The three nearest rows among all rows above each row, by straight-line distance, nearest first (none for the first four rows):
1: [ 0.23  0.64  0.62 -1.03 -1.64  2.22 -0.18  2.51  0.53 -6.94  0.56  2.87
  0.21  1.40 -0.10  0.51  0.57 -1.14  0.17 -0.29 -0.34  0.70 -1.11 -0.43
  2.78 -1.65 -0.58 -0.84  1.64  0.08 -2.25 -3.07]
2: [ 0.15 -1.31 -1.40  0.46  3.55 -0.55  1.05  1.98  0.29 -0.47 -0.01  1.16
  0.48 -1.79 -1.27  0.32 -2.62  0.13 -0.32  0.06 -0.16  0.60 -0.50 -1.29
  1.00  1.00 -0.38 -0.27  2.39  2.35 -0.72 -4.86]
3: [-0.53 -0.59 -0.78 -2.49  0.55  1.91  0.75  0.93 -0.47 -6.31  0.77 -0.40
  0.33  0.24 -0.29  1.06  2.24 -2.52 -1.54  1.61  0.52  0.29 -1.13  0.74
  1.09 -4.11 -0.12 -1.98 -0.54 -3.02  1.16 -1.05]
4: [ 0.34  0.05 -0.35  1.93  0.09 -3.06 -0.92 -0.14  2.50 -0.56  1.85 -1.20
  0.09 -0.79  0.48  0.09  3.90  0.31  0.78 -0.20  0.56  0.55  1.56  0.28
 -2.43  2.49 -0.43  1.61 -0.72  1.34  5.81  0.73]
5: [ 1.24  0.09  1.28  1.71 -1.56 -5.91  0.28  0.23 -0.62  5.37  0.13 -1.72
 -1.15  0.65  3.75 -0.45 -0.26  0.18  1.15 -1.77 -0.53 -1.89  1.29 -0.98
 -3.63 -0.09 -0.73 -0.81  0.48  1.68  6.43  1.81] : 4 2 3
6: [ 0.86 -2.72 -0.64 -0.32 -0.58  0.32 -0.81  1.67  1.87 -4.07  1.21  3.58
 -0.30 -0.06 -1.44  0.10 -2.19  0.06 -0.32  0.16 -0.32  0.90 -0.03 -1.17
  0.55 -0.25  1.08  0.18  2.16  1.41 -0.22 -0.38] : 1 2 3
7: [ 1.07  0.02 -0.15 -3.40 -4.83 -0.55  0.79 -0.25  3.14 -6.58 -1.74 -1.82
 -1.52 -1.20 -1.04 -1.12 -1.12 -0.99 -0.16 -0.78  0.43 -1.58 -2.08 -0.06
  3.94 -2.82 -0.10  0.33  1.63 -2.32 -4.01 -0.69] : 1 3 6
8: [ 0.18 -0.91 -2.11 -0.27  6.27  1.28 -0.69  1.82  0.99 -1.98  1.23  1.68
  0.06  0.99  0.27 -1.38  0.40 -0.99  0.30  0.07  0.57  0.89 -0.65  0.47
 -0.91  2.11  0.01  0.43  2.38  0.59 -0.96 -5.30] : 2 6 1
9: [ 0.49  1.38 -0.32 -0.03 -2.43 -1.26 -0.59 -1.68  1.52 -2.56 -0.40 -0.14
 -0.42  0.54 -1.27 -0.23 -2.78 -1.30  0.50 -0.65 -1.79 -2.00 -1.36 -0.06
  0.79 -1.68  0.61 -0.37  1.48  3.37 -1.64  0.81] : 6 7 1
10: [ 1.32  0.75  0.87 -1.11  4.49 -0.37  1.08 -0.22 -1.55 -2.26  1.54  3.89
  1.35  0.89 -0.93  1.07 -3.98 -0.10 -0.16 -0.03  0.46 -1.92  0.19  0.30
  0.68  0.88  1.47 -0.06 -1.09  4.81 -1.37 -0.11] : 2 6 9
11: [ 0.48 -0.60 -1.50 -2.25 -2.73  3.85  0.38 -0.49  3.24 -5.84 -0.34 -0.46
 -1.62 -0.52 -2.92 -0.38 -1.12  0.12  0.46 -0.96  0.49  2.56 -0.04 -0.76
  4.28 -0.26  0.16 -0.24  0.84  0.48 -4.15 -1.08] : 7 1 6
12: [-0.24 -0.23 -0.24 -1.22 -0.59 -4.90 -1.00  1.82 -0.91  1.24 -1.63 -3.52
 -0.03 -0.93 -0.15 -1.90  4.57  1.41  0.83 -0.46  0.14  0.01  1.44  0.96
 -0.31  2.70 -0.19  1.60 -0.59  0.25 -0.21  0.79] : 4 5 9
13: [ 0.83 -0.23 -0.25 -0.17 -4.08 -1.70 -1.55 -0.88 -0.14 -1.95 -0.38 -1.77
 -1.92 -1.16  4.23  0.21  4.41 -0.10 -1.42  0.28  0.39 -3.11  1.22  0.29
  0.02 -1.24  0.33  2.42  0.94  1.66  7.44 -1.16] : 4 5 12
14: [ 0.44  0.36  0.56  0.24  5.67 -0.18  0.40 -0.76  0.42  2.31  0.83 -1.14
 -0.27  1.57  0.00 -1.27 -1.80  0.22  1.25  1.30  0.00 -3.21  0.09  1.60
  1.06  0.92 -0.08  1.76  1.49  4.56 -0.05 -1.51] : 10 2 8
15: [ 0.41 -0.02 -0.60  0.64 -0.18 -4.18  0.40 -1.46 -1.01  0.61  1.22 -1.35
 -0.21 -0.26 -1.18 -0.72 -1.06 -0.66 -0.03 -0.02  0.01 -1.47  0.25  0.61
 -0.45  0.59  0.86  1.10  2.10  4.44 -0.02 -1.06] : 9 14 2
16: [-0.48  1.55  2.07  0.33  5.04 -6.49  0.11 -1.45  0.93  3.54  1.20  0.52
  0.71 -0.91  0.17 -1.82 -1.63  0.55  1.13 -1.37 -1.15 -2.21  1.35 -0.35
 -0.46 -0.38  1.12  0.72 -0.03  4.49  0.57 -0.57] : 15 14 10
17: [ 1.02 -1.55  2.67  1.41  0.76 -4.23 -0.24  2.35 -1.88  4.41 -1.20 -0.34
 -1.94  0.69  2.14  0.57  5.07  1.16  2.28 -1.20  0.01 -0.38  1.00  1.69
 -0.78  2.91 -0.07  1.39  0.18  1.32  7.24 -0.13] : 5 4 12
18: [-0.32  2.13 -0.46  0.40  1.62 -5.32 -0.49 -1.28 -0.07 -0.93 -0.78  1.10
  3.02  1.82  0.13  0.28  1.91  0.61  1.05  0.50  0.33  0.67  0.26  0.14
 -0.61  3.85  1.62  0.88 -1.83  0.58  2.86 -0.18] : 4 12 15
19: [-1.40  0.28 -0.08  1.32 -0.10 -5.92 -1.59 -3.63  0.10  3.19 -0.19 -1.76
  1.12 -0.31  1.44 -0.86 -0.73 -0.25  0.35 -1.90 -0.42 -3.83  1.42 -0.08
  0.76  1.38 -0.96  1.01  1.00 -0.49 -0.39  0.36] : 15 16 12
20: [-1.70  0.31  0.82 -0.72  5.22 -2.87  0.91 -1.63  0.93  2.50  0.76 -1.40
  1.60  1.06 -1.10 -0.46 -0.17  0.46 -0.29  0.60 -1.89 -3.16  0.96 -0.20
 -1.17  1.90 -1.19  0.93 -0.67  4.43 -1.21 -1.99] : 14 16 15
21: [-0.32  0.34 -1.24 -0.45  0.05  8.20  0.48  0.34 -3.18 -5.48 -0.25 -1.07
  0.97  1.37 -3.16  0.27 -0.08  0.80 -0.27  0.91  0.56 -0.92 -0.41  0.18
  1.27 -5.15  0.94 -3.57  0.62 -5.80 -5.28 -1.07] : 3 1 11
22: [-0.44 -1.00 -1.82 -1.08  0.48 -3.30 -0.06  0.75 -1.03 -0.30  0.30  3.43
  0.81 -0.03  0.31 -0.60 -1.92  0.02  0.25 -1.03 -0.45 -1.47  1.46  0.63
 -1.06  0.31 -0.50  1.45  1.90  3.44  0.23 -2.45] : 15 2 6
23: [ 1.87  1.04 -0.67  0.21 -3.09  0.66  1.41  3.03  0.83 -9.13 -0.23 -0.53
 -0.15 -0.74 -3.41  1.38 -2.96 -0.67  0.48 -0.19  0.38  0.74  0.21  0.73
 -0.38 -3.01  0.17 -2.01  1.65 -1.86  1.16 -0.82] : 1 3 6
24: [ 0.35  0.29  0.07 -4.02 -3.26  4.85  1.21 -1.02  2.83 -5.32 -1.32 -1.27
 -0.66  0.87 -1.06 -0.12 -1.31  0.59 -0.34  0.12 -0.82 -0.98 -0.29 -0.76
  2.44 -0.32  0.20 -0.79 -0.11 -4.69 -3.03  0.58] : 11 7 1
25: [-0.57  1.93 -1.03 -0.73  0.24  8.92  1.12 -1.17 -2.58  0.90 -0.13 -1.06
  0.66 -0.68 -3.03  2.81 -1.40 -0.69  0.54  1.29  1.59  0.04 -1.41 -0.90
  1.64 -1.22  1.54 -1.25 -0.59 -6.59 -2.95  0.68] : 21 24 3
26: [ 0.83  0.38 -1.50 -0.93 -2.85  0.45  0.67  0.63  3.95 -5.43 -0.40  0.81
 -1.07 -2.62 -1.10  0.67  0.01 -0.01 -0.42  0.31 -1.47  0.26 -0.47 -0.39
  2.47 -1.93  0.06  0.46  0.72  1.28 -3.93  0.68] : 11 7 9
27: [-0.65  1.24  1.49 -0.53 -0.61 -2.47 -0.67  3.22 -0.15  1.21 -0.03 -2.58
 -4.72 -2.97  4.84 -0.80  3.85  3.15  1.45  1.14  0.57 -5.30  0.95 -0.83
 -5.68  3.86 -0.83  1.10  0.11 -0.86 -1.00  2.66] : 12 4 5
28: [ 0.03  0.70  0.68  0.42  4.81 -5.80 -0.65 -1.06  0.41  3.73  1.06  1.79
 -0.90  1.12 -0.11 -0.49  0.01 -0.32  0.10  0.38  0.52 -2.94 -0.04  0.47
 -1.10  1.79  0.11  1.85  1.11  4.45 -0.93 -1.55] : 16 20 14
29: [ 0.11 -1.69 -0.92  0.44  5.70 -2.12  0.13  0.93 -0.52 -1.71  1.48  3.82
  0.20 -0.95  0.11 -0.22  0.03 -0.74  0.66 -1.31 -0.59 -0.84  0.39 -0.71
  0.00  0.73  0.06  0.01  2.69  2.99  1.13 -1.12] : 22 2 8
30: [-0.92 -1.27 -1.03  0.46  0.38 -4.00  0.33 -0.31 -1.23 -0.07  1.19  4.50
  1.39  0.77 -0.80  1.15 -0.25  0.15  1.10 -0.55  1.06 -0.98 -0.54 -0.27
 -0.47 -0.35 -0.02 -0.69  2.38  0.44 -1.21 -2.26] : 22 29 15
31: [-0.55  1.51  1.07  0.74 -0.65 -4.33 -1.37 -3.03 -0.85  5.24  2.00  0.03
 -0.15  0.67  2.75 -1.21 -0.81  0.09  1.72 -1.73 -1.97 -2.21  1.08  0.28
 -4.83  1.46 -0.73  1.65 -1.13  2.53  1.85  0.22] : 5 19 16
32: [-1.40 -1.42  0.37  0.22  6.33 -3.18 -1.35  1.41  0.49  0.20  1.30  5.69
  0.48  0.15  0.04 -0.91  1.02  1.24  0.26 -1.00 -1.14 -1.80  0.33 -0.88
 -0.57  2.80  0.33 -0.15  1.11 -1.03  2.27 -2.24] : 29 30 8
33: [-0.18  2.12  1.01 -0.58  1.98 -5.97 -1.68 -1.46  0.17  5.42  0.45 -1.55
  1.42  1.32  0.72 -2.08 -0.41 -0.68 -0.35 -1.27 -0.60 -0.68 -0.14  1.13
 -1.30  0.17  2.01  1.92 -0.55  1.56  2.68  1.10] : 16 31 19
34: [-0.18 -1.50 -1.43 -0.58  4.60  1.16  1.36  0.73  0.19 -0.16  0.98  2.95
 -0.95  1.01 -0.54  1.22 -3.91 -0.64  0.26  1.06 -0.43 -0.90 -1.08  0.59
  0.28  1.33 -0.18  0.10  2.10  3.39  0.56 -1.66] : 2 29 10
35: [-0.04  2.81 -1.48  1.13 -0.04 -3.23  0.22 -1.28 -1.16  0.11 -1.14  0.26
  1.72  0.86 -0.72  2.32 -1.61 -1.90 -0.64  1.49 -0.18 -1.45 -1.35  0.45
 -0.24  0.86 -1.36  1.11  0.10 -5.60 -1.66 -1.16] : 30 19 18
36: [ 0.39  1.91  0.62 -0.52  0.27 -0.40 -0.15 -1.81  0.47 -5.03 -1.54 -2.46
 -0.38 -0.30 -1.01 -0.68  0.34 -0.58  0.34  0.58 -1.08 -1.38 -1.64  0.41
  3.65  0.52  0.84  0.73 -0.34 -5.57 -2.46  0.13] : 24 7 35
37: [ 0.23 -1.51  0.57 -1.60 -0.45  0.00 -1.20  0.04  1.77 -1.87 -1.18  1.77
  0.03  0.16 -2.52 -0.15 -4.48  1.36 -0.34  0.96 -1.19  0.53 -1.96 -0.88
  0.36 -0.88  0.78  0.91  2.53  5.18 -1.51 -0.74] : 6 9 34
38: [-0.55  0.63  0.89 -0.66 -0.91 -5.28  0.36 -0.48 -0.36  4.73 -0.33  0.94
 -0.10  0.74 -0.26  0.96  3.53 -0.40  0.33 -1.21 -0.46 -0.46 -0.40  0.63
 -0.41 -1.16  1.23  1.51 -1.44 -0.90 -1.51  0.39] : 33 12 19
39: [ 0.63  1.94 -0.53 -1.04  5.76 -6.60  0.00 -2.23 -0.52  3.90 -0.56  3.01
 -0.83  1.92  0.61 -1.93  0.72  0.18  0.12 -2.41 -1.39 -1.65  0.65  0.35
 -0.50 -0.59  2.00  0.75  0.11  4.19  0.62  0.34] : 16 28 33
40: [-0.15 -2.46  0.01  0.02  1.34  0.93 -0.09  1.36  1.49 -5.31  0.39  3.34
 -0.74 -0.27 -2.15  0.32 -3.53 -1.44  0.31 -1.19 -0.09  1.69 -0.07  0.86
  2.03 -0.40 -0.13 -0.08  1.42  0.82 -2.77 -2.42] : 6 1 2
41: [ 0.70  1.43  0.44 -1.29 -0.07 -5.20 -1.79  0.25  1.93  6.02  0.12  0.07
  2.60  0.59  1.19 -1.83  0.58  0.08  0.13  0.66 -1.95  0.10  0.99  0.59
  1.54 -0.28  0.13  1.94  0.84 -1.32  2.61  0.50] : 33 38 19
42: [-0.42 -0.43 -1.30 -1.19 -4.62  4.81  1.29  1.01 -0.89  1.22 -1.70  1.45
 -0.68 -1.39 -0.12  1.04 -1.46 -1.27  2.37  0.46  0.76  4.24 -1.21  0.55
  0.41 -1.70 -0.76 -2.65 -0.79 -4.61 -3.87 -0.34] : 25 24 11
43: [ 0.09 -0.86  1.07  0.92 -3.60 -1.93 -0.89  1.24 -0.45  5.30  0.76 -0.18
 -2.57 -1.56  3.94 -0.37  5.19  0.15  0.20 -0.32 -0.76 -3.06 -1.54  0.75
 -3.08  3.98 -0.54  2.76  0.24 -1.16  6.11  1.53] : 17 5 4
44: [ 1.41 -2.10 -1.32 -1.55 -2.13  1.31  0.02  1.89 -0.67 -4.60 -0.85  2.72
  1.24  0.41 -2.26 -0.53 -2.92  0.81 -0.09 -0.21  0.48  0.85 -0.58 -0.02
  1.55 -0.47 -0.41 -0.26  0.47  2.77 -3.38 -1.00] : 6 40 37
45: [-1.60  2.94 -2.19  1.14  0.73  8.08  1.74 -4.66  1.18  1.48 -1.17 -2.79
  1.44  0.36 -1.77  0.65 -1.85 -0.38 -1.46  1.43 -0.90  1.26 -1.22 -0.33
  2.74 -4.30 -0.09 -3.39 -3.25 -1.30 -4.78  3.04] : 25 21 42
46: [ 0.14 -0.35  0.05  0.02 -0.77 -2.51  0.34  0.54 -0.68  4.51  1.74 -2.82
 -0.01 -0.33  2.99 -0.27  4.89  0.00 -0.48 -0.22  1.18 -1.36 -0.12  0.48
 -4.23  4.44 -0.90  0.84 -0.75  1.64  4.34  0.11] : 43 4 17
47: [ 0.06  0.57 -0.27 -0.12  4.07 -4.47 -1.47 -1.09 -3.57 -0.03  1.06  2.85
  3.54  2.77  1.54  0.43  0.78  0.28  0.74 -0.26 -0.56  0.57 -0.42 -0.17
  0.90  4.39  0.37 -0.45 -0.67 -0.50  2.44 -1.68] : 18 32 30
48: [-0.87  1.31  0.34 -1.00  3.76 -6.26 -0.16 -2.21 -0.37  1.37  2.17  2.13
 -0.40 -1.06  0.29 -0.40  1.29 -0.34 -0.44 -0.39 -0.52 -0.98  1.11 -0.14
  0.13  0.49  1.13  1.27 -0.53 -0.01 -0.49 -2.57] : 28 16 39
49: [-0.43 -2.32 -0.64 -0.75 -1.87  3.63  0.40  1.88 -0.24 -0.38  1.30  1.47
  0.92 -1.26 -2.51  1.10 -0.96  0.58 -0.96 -0.13  0.02  6.01  0.41  0.38
 -0.69 -1.99 -0.88 -3.12  0.27 -1.02 -5.51 -1.60] : 42 44 40
50: [ 0.27  0.34 -1.11 -3.52 -4.51  3.40  0.64  2.85  0.31 -6.89 -0.40 -0.47
  1.05 -1.43 -2.44 -0.77 -2.45 -2.39 -0.40 -0.48 -1.37  0.71 -0.46 -0.06
  5.33 -4.30 -0.38 -1.84  0.85 -3.64 -2.86 -0.73] : 7 24 11
51: [ 0.61  1.08 -0.39  0.66  0.01  2.10 -0.62 -2.15 -2.34  2.26 -0.09  3.81
  3.16  2.61  1.25  0.71  2.59 -0.69 -0.66 -0.84 -1.44 -0.27  1.60 -0.53
  0.30  3.71 -0.79  0.03  0.75  3.26  0.22 -2.07] : 47 22 30
52: [-0.03  0.49 -0.70  0.22  1.98  7.73  1.02 -0.39 -2.30  0.05 -0.36 -1.18
  2.10  1.63 -3.11 -0.09 -1.94  0.15  0.48  1.47  3.15  4.49 -1.55  1.21
  0.09  1.55  0.87  0.00  0.53 -7.27 -3.63  0.00] : 25 42 21
53: [ 0.35  0.70  1.17  0.20  6.32 -0.55 -0.06 -1.13  0.29 -1.74 -0.37  2.52
  0.48  1.48  1.10  0.74 -0.73 -0.03  0.66 -0.93 -0.55 -2.15  1.21 -0.39
  0.20 -0.08  1.01  0.43  2.30  5.08 -0.98 -1.05] : 29 10 14
54: [-1.02  0.03 -0.13 -1.42  6.16 -3.47 -0.60 -1.19 -0.45 -1.02  0.68 -2.25
  1.44  1.08  1.18 -0.90  0.72  0.52  0.50 -0.72 -0.85  0.45  0.01 -0.11
 -0.63  1.97  0.62  0.77  1.85  3.76 -0.27 -2.97] : 20 53 14
55: [-0.95  0.57  0.27  0.07 -0.60 -3.85 -0.14 -1.26 -0.79  1.58  1.02  3.31
  0.34  1.13  0.21 -0.14 -2.78  0.44 -0.79 -0.16 -0.01 -0.80  2.53 -0.20
 -0.50  0.70 -0.78  0.72 -1.59  4.36 -0.86 -1.97] : 22 15 30
56: [-0.07 -2.31 -1.15 -0.39  1.79 -0.39  0.03  2.55  0.80 -3.14  0.91  1.20
 -0.99 -0.44 -0.60 -0.53 -0.44 -0.08 -0.43 -0.28 -1.12  0.43  0.80 -0.86
 -0.16  0.38 -0.26  1.49  3.36  3.45  0.01 -2.04] : 6 2 29
57: [-1.25  0.53 -0.90  0.00  7.67 -3.22 -0.88 -0.97 -0.09 -0.93  0.66  3.38
  0.63  1.83  0.57 -0.56 -3.23  0.95 -0.74 -1.07  0.17 -2.22 -0.75  0.44
 -1.99  2.12  0.09  0.70 -0.55  4.30 -1.70 -1.56] : 53 10 28
58: [ 0.26 -1.40 -0.40 -1.04  2.86 -3.29 -0.17 -0.46 -1.11 -0.80  1.10  3.59
  0.64  1.49  0.58  0.32  1.51  0.18 -1.17 -0.45  0.68 -1.17  1.09  0.96
 -0.78  0.92  0.01  2.01  2.06  3.53 -0.48 -0.95] : 22 29 30
59: [ 0.00 -0.73 -0.79  0.33 -1.23  5.72  1.67  1.19 -0.33 -7.80 -0.01  1.23
  0.58 -0.88 -3.02 -0.77 -0.27 -0.20 -0.37  1.38 -1.05  0.72 -1.22  0.07
  2.99 -0.27 -0.09  0.34  0.97  0.29 -5.62 -1.40] : 11 1 44
60: [-0.47  1.42 -0.78  0.09 -1.40  5.40  1.98 -0.50 -1.18 -6.99 -0.10 -1.73
 -0.48 -1.18 -3.57  1.54 -1.15 -2.25  0.26  1.21  0.42 -1.22 -0.19  0.39
  4.49 -4.45  0.12 -2.69 -1.15 -5.94 -4.88  0.44] : 21 50 24
61: [-0.57  1.18 -0.03  0.88 -4.32 -1.09 -0.80  0.31  1.91  5.15 -0.20 -1.98
 -2.33 -0.99  5.38 -0.37  3.50  0.35  1.38  0.38  0.90 -3.60  0.32 -0.63
 -3.56  4.11  0.59  1.95  0.54  1.07  7.64  0.14] : 43 46 5
